(in the rows, 100 means zero)
Rows, each with its class
125 85 121 96 112 90 101 87 106 92 106 94 89 102 111 102 95 81 112 107
 91 94 124 122 106 96 102 96 106 107 98 116 99 97 -> (103)
123 104 112 99 98 65 104 103 109 98 95 96 86 87 105 104 117 77 103 131
 124 96 118 96 93 95 128 99 98 109 104 87 87 111 -> (87)
116 99 141 89 103 47 104 81 123 96 110 109 71 93 114 103 57 83 75 105
 106 102 79 116 104 87 104 83 99 92 88 99 64 126 -> (63)
116 99 75 92 118 68 97 78 92 109 87 112 95 95 137 98 84 73 96 91 108 91
 108 91 109 87 109 102 99 87 98 93 113 115 -> (101)
108 104 103 102 113 59 87 82 112 104 97 89 71 105 114 104 110 86 123 111
 102 124 104 98 87 88 121 97 109 93 106 100 82 121 -> (76)
105 105 94 92 117 53 105 58 110 104 88 103 80 77 138 105 93 80 100 85
 110 82 113 89 104 69 118 114 98 89 99 90 103 122 -> (101)
90 98 108 90 112 63 97 80 98 94 102 97 85 91 107 94 128 91 117 79 108
 154 47 97 104 88 115 117 109 96 92 124 90 112 -> (74)
94 98 81 102 113 89 96 83 95 97 81 102 83 106 98 104 152 91 100 75 101
 84 110 112 97 103 104 105 100 115 98 115 97 113 -> (79)
84 86 161 108 93 101 95 124 110 105 100 129 92 101 80 107 71 102 89 115
 100 113 86 101 87 84 94 87 87 88 103 68 96 119 -> (97)
111 89 108 96 110 71 99 67 122 89 96 80 94 91 131 98 74 96 100 89 103
 123 93 96 75 82 101 86 97 83 108 135 94 120 -> (63)
78 105 127 101 94 76 99 102 106 114 96 138 111 91 92 110 105 99 103 88
 111 113 72 98 107 106 95 98 108 114 101 75 83 115 -> (70)
90 111 131 69 104 52 100 96 113 100 95 123 94 91 112 100 98 92 103 94
 107 102 87 90 103 47 107 102 106 110 98 81 100 110 -> (88)
133 70 118 109 102 70 103 88 106 95 87 94 71 84 94 97 105 85 76 102 106
 111 119 93 101 89 111 103 90 98 94 109 93 132 -> (94)
114 106 128 117 88 50 95 79 83 106 103 130 94 76 113 106 71 93 81 102
 109 55 107 112 87 97 104 105 102 120 106 77 101 109 -> (70)
90 106 111 101 101 88 101 88 106 94 86 83 105 103 90 105 127 116 131 74
 93 105 102 109 96 95 124 93 115 103 103 100 98 109 -> (60)
105 85 117 100 105 68 101 53 112 96 97 87 70 111 121 108 134 103 101 88
 111 77 123 111 109 88 120 93 100 97 123 125 95 122 -> (93)
98 101 134 91 118 52 110 60 118 99 108 105 78 92 137 109 55 90 104 89
 108 105 105 99 104 75 115 77 96 84 102 113 98 128 -> (63)
74 93 95 105 94 102 96 78 105 104 100 91 106 95 106 90 69 117 104 85 90
 138 82 100 88 95 108 112 92 87 109 103 94 108 -> (67)
85 93 113 101 108 67 105 62 122 100 109 93 71 104 120 104 166 72 111 69
 107 118 107 103 82 79 131 126 102 92 91 97 92 126 -> (76)
73 87 121 109 108 74 98 86 94 94 106 116 96 95 99 102 115 93 100 94 93
 135 94 109 96 90 107 109 118 108 95 95 78 112 -> (74)
106 99 117 101 95 66 108 85 120 101 116 82 90 92 123 102 107 112 101 93
 109 124 102 104 97 96 113 100 102 99 99 111 97 132 -> (63)
90 102 117 105 115 63 104 59 109 98 103 109 94 99 110 101 79 99 93 81
 104 86 105 96 94 104 116 95 125 99 104 103 96 118 -> (65)
99 90 100 106 108 100 96 82 91 89 85 100 79 95 106 97 116 92 98 82 99
 122 89 101 106 83 118 120 108 90 105 105 101 110 -> (70)
99 99 124 100 112 68 121 61 111 95 85 100 79 102 118 81 79 94 104 107
 114 69 123 98 104 86 112 76 107 105 89 112 107 103 -> (63)
97 82 76 103 86 68 90 102 103 100 107 113 88 100 90 98 148 82 88 76 109
 122 96 102 103 104 107 127 103 98 89 105 101 121 -> (74)
90 69 112 99 83 48 99 73 110 105 112 113 82 83 115 122 126 78 123 125
 105 124 88 104 110 87 123 146 115 96 104 81 84 117 -> (70)
118 85 109 104 112 80 83 91 104 99 103 85 89 110 106 103 125 80 94 111
 110 122 118 111 106 90 130 109 100 93 96 107 100 120 -> (94)
106 99 91 106 111 99 105 80 92 87 96 84 74 117 111 102 128 85 112 90 109
 111 105 96 90 82 113 111 94 95 94 101 89 130 -> (89)
109 100 116 103 93 66 95 80 110 92 106 111 88 96 115 104 108 99 107 94
 104 138 105 96 112 96 91 114 108 104 95 121 82 111 -> (74)
107 87 57 100 110 51 92 84 111 97 92 121 86 97 126 104 126 77 64 86 113
 107 99 107 105 112 111 90 90 98 89 103 99 124 -> (74)
119 100 128 102 101 55 109 95 108 94 104 90 83 87 107 109 90 78 89 109
 118 127 102 105 88 103 104 89 91 108 93 91 101 115 -> (85)
149 107 119 96 113 62 121 86 118 96 88 79 70 98 107 104 76 84 100 107
 117 121 107 90 90 91 106 86 102 84 100 108 92 113 -> (63)
102 84 99 90 107 106 96 95 107 102 94 78 78 107 103 96 118 91 109 115
 100 129 97 96 105 84 114 94 93 83 113 107 89 115 -> (79)
105 105 93 106 100 38 102 71 109 100 104 99 73 95 113 105 152 94 96 80
 115 109 107 100 107 110 113 100 99 95 96 111 95 122 -> (74)
105 89 114 103 119 82 104 85 96 94 98 94 77 94 95 109 135 80 109 99 103
 121 116 93 106 80 115 116 106 94 102 114 91 107 -> (103)
96 113 96 101 112 85 110 77 107 94 93 74 71 79 123 103 119 94 127 98 101
 162 102 103 105 80 113 126 111 88 96 113 90 112 -> (76)
118 88 136 105 104 48 101 96 109 90 99 107 83 88 111 109 107 87 84 92 98
 124 127 108 99 99 114 95 105 112 105 104 94 118 -> (94)
104 95 113 95 115 40 107 62 96 98 91 116 93 96 135 102 91 84 97 97 108
 100 117 104 101 92 104 100 106 104 103 109 104 108 -> (67)
122 49 96 113 93 70 85 120 102 105 97 81 88 95 93 104 188 78 90 103 101
 108 112 104 97 98 115 118 93 109 97 95 90 109 -> (95)
99 102 121 96 91 37 78 83 114 100 101 117 74 90 116 94 114 65 108 112
 109 108 98 96 104 77 118 125 96 95 102 74 100 121 -> (87)
90 98 127 98 102 95 105 110 101 99 89 101 100 97 97 96 77 108 93 88 99
 111 102 107 97 82 100 101 109 98 101 77 105 115 -> (70)

Rows with their classes
83 99 115 106 97 90 104 111 99 110 93 99 102 101 85 82 117 80 82 121 101
 97 98 122 116 111 107 108 80 118 115 94 94 108 -> NQ
125 100 80 93 100 117 100 95 100 107 103 94 103 94 117 78 99 120 129 96
 93 132 79 102 105 99 80 104 92 108 88 95 104 95 -> JT
99 97 95 102 86 112 94 98 112 116 99 88 109 95 105 102 123 81 113 118
 118 107 80 115 95 105 107 87 78 125 101 91 86 105 -> JT
101 112 98 107 92 96 96 80 99 98 98 90 105 100 101 112 125 70 128 109
 113 130 117 108 108 102 102 55 70 99 109 99 98 93 -> JT
84 106 109 104 88 102 109 112 111 96 89 102 103 78 76 105 95 94 90 112
 100 94 97 109 104 127 102 101 87 120 107 100 97 102 -> NQ
85 103 86 98 92 112 105 95 101 100 84 76 97 97 93 75 105 114 116 110 104
 96 91 94 102 133 62 90 100 109 95 101 102 86 -> BZ
67 92 101 98 96 94 107 95 103 92 87 101 111 86 87 100 119 88 107 108 104
 105 105 100 99 101 110 73 78 113 120 114 96 92 -> BZ
110 83 118 110 92 100 97 93 99 109 96 96 97 102 100 101 110 80 97 95 105
 102 109 89 97 96 116 106 98 82 107 112 94 103 -> DT
128 113 108 105 103 88 90 101 99 100 109 98 103 101 117 118 103 75 95
 128 109 108 97 114 102 99 94 108 72 95 116 95 96 107 -> RR
108 91 80 95 93 92 93 93 102 104 110 92 107 92 128 106 112 117 116 116
 106 112 95 109 99 86 105 81 91 109 96 79 102 89 -> JT
77 93 102 99 99 85 93 107 98 102 95 105 106 102 83 110 123 83 83 109 103
 101 108 104 99 91 105 98 68 114 109 108 100 104 -> DP
114 109 104 115 78 104 83 88 109 106 99 97 115 98 107 120 122 74 115 100
 108 106 113 104 98 96 113 88 79 91 109 117 90 93 -> CN

Rows, each with its class
112 96 97 96 103 102 100 92 106 101 98 103 102 96 100 112 92 93 98 103
 113 88 91 89 96 100 109 114 85 95 97 95 99 99 -> Lm
102 87 98 91 98 104 100 100 102 101 95 103 96 107 102 102 86 101 101 98
 86 93 98 104 107 102 99 89 93 102 90 98 107 100 -> Lm
102 84 93 95 92 106 105 98 100 97 98 107 92 106 106 97 80 104 104 88 86
 97 95 106 110 106 104 92 90 98 87 95 106 102 -> TD
105 108 99 95 113 100 90 97 110 102 100 101 109 101 94 120 100 88 94 126
 114 88 95 86 87 92 104 111 102 105 106 100 98 95 -> TD
112 97 98 97 103 102 99 93 105 98 100 103 105 100 98 106 91 97 101 108
 118 95 90 93 95 101 112 115 85 96 98 98 99 99 -> Lm
109 99 98 104 106 97 102 91 97 101 102 97 103 92 98 100 107 101 103 100
 121 101 96 95 95 104 107 111 85 94 97 98 96 103 -> TD
102 91 98 101 95 101 107 97 97 99 96 102 93 94 107 99 95 100 103 81 93
 92 96 102 105 105 102 104 90 93 91 94 101 103 -> TD
99 87 95 97 93 104 107 97 102 97 100 106 92 91 114 104 87 94 104 77 87
 84 90 101 102 104 105 114 88 89 93 90 101 106 -> TD
91 97 101 104 101 94 100 101 92 102 102 95 95 90 103 97 111 102 99 80 87
 94 102 108 102 100 90 92 102 97 97 98 101 104 -> ZN
100 82 96 93 97 102 107 95 99 101 99 102 90 96 108 105 88 99 102 79 84
 85 94 102 106 106 101 96 84 95 87 91 107 103 -> TD
110 93 96 101 99 101 105 91 98 97 100 101 100 98 101 95 94 104 104 94
 116 103 95 97 101 108 109 107 82 95 92 95 98 102 -> TD
111 95 96 95 99 105 102 94 108 98 98 105 105 105 102 107 83 98 101 104
 107 94 92 96 100 102 111 109 87 97 95 95 102 100 -> Lm
119 91 94 93 104 104 101 89 106 100 88 107 106 102 100 109 82 95 103 110
 122 91 89 88 97 103 117 114 77 97 91 94 101 98 -> Lm
100 83 99 95 90 106 107 102 99 97 97 104 93 109 105 92 81 108 105 88 86
 104 100 109 111 113 102 88 91 102 88 98 108 102 -> TD
97 92 100 93 98 102 98 105 100 102 96 98 98 118 93 99 91 109 99 111 87
 108 106 106 109 102 92 69 100 112 92 106 109 96 -> Lm
109 92 96 92 104 105 99 93 109 100 99 107 101 96 105 117 83 88 100 99
 101 77 87 90 97 99 110 118 88 95 94 91 102 99 -> Lm
104 94 97 97 100 103 103 96 104 99 100 104 99 92 105 107 94 93 101 89 99
 86 91 95 100 101 105 115 91 92 96 91 99 102 -> TD
101 94 98 95 100 105 100 98 106 98 99 105 101 97 105 111 90 90 98 96 92
 84 92 97 98 100 104 110 94 96 97 93 102 100 -> Lm
112 98 97 95 103 105 99 94 110 98 99 107 105 99 103 111 85 91 100 106
 112 89 90 89 92 98 114 119 89 98 99 95 99 98 -> Lm
103 96 100 97 104 100 99 98 102 102 99 102 99 99 101 107 96 97 101 104
 103 94 96 96 98 100 103 103 94 101 96 97 99 100 -> Lm
112 92 96 95 100 105 101 94 104 99 98 105 103 106 101 102 84 100 102 106
 109 99 93 96 101 103 110 104 86 99 93 97 103 98 -> Lm
113 100 97 98 106 103 98 94 108 100 100 104 105 96 101 112 90 91 100 108
 118 88 91 86 91 98 112 122 87 96 100 94 97 99 -> Lm
107 91 97 95 103 102 100 96 102 102 98 103 101 102 99 113 90 98 101 105
 104 93 96 96 99 101 104 99 89 102 94 97 103 98 -> TD
103 97 99 106 105 93 104 93 93 102 103 96 97 88 99 98 113 103 102 92 116
 97 98 95 95 106 101 105 86 94 95 96 97 102 -> TD
101 86 97 100 96 103 107 97 97 100 99 101 93 96 104 95 92 107 102 84 92
 99 97 104 107 107 102 96 86 94 89 96 103 103 -> TD
105 90 97 101 100 97 106 90 95 102 101 99 93 88 104 101 101 100 103 84
 110 93 94 96 99 107 102 106 81 92 89 94 99 103 -> TD
108 97 97 93 106 102 96 96 108 102 99 105 102 100 99 115 91 92 98 109
 104 87 91 92 95 97 105 110 93 100 98 95 102 97 -> Lm
114 90 96 99 96 104 107 89 100 97 100 102 98 95 105 97 88 103 107 87 119
 97 90 94 100 111 116 115 75 90 89 92 100 103 -> TD
109 89 96 95 105 102 101 93 103 102 101 103 99 96 100 111 92 96 100 97
 104 85 89 96 99 105 107 106 79 96 89 92 102 101 -> Lm
101 96 98 100 98 102 102 103 103 97 100 102 98 94 106 104 97 95 101 91
 95 90 95 99 99 100 103 112 96 94 99 95 99 101 -> TD
110 97 97 97 105 103 102 91 109 100 99 109 101 83 109 122 96 84 99 90
 106 71 85 87 90 99 111 133 81 84 99 86 96 102 -> Lm
104 100 97 106 96 101 105 96 99 98 102 99 101 85 108 94 103 102 104 87
 112 101 97 100 98 105 109 116 92 92 101 95 93 104 -> TD
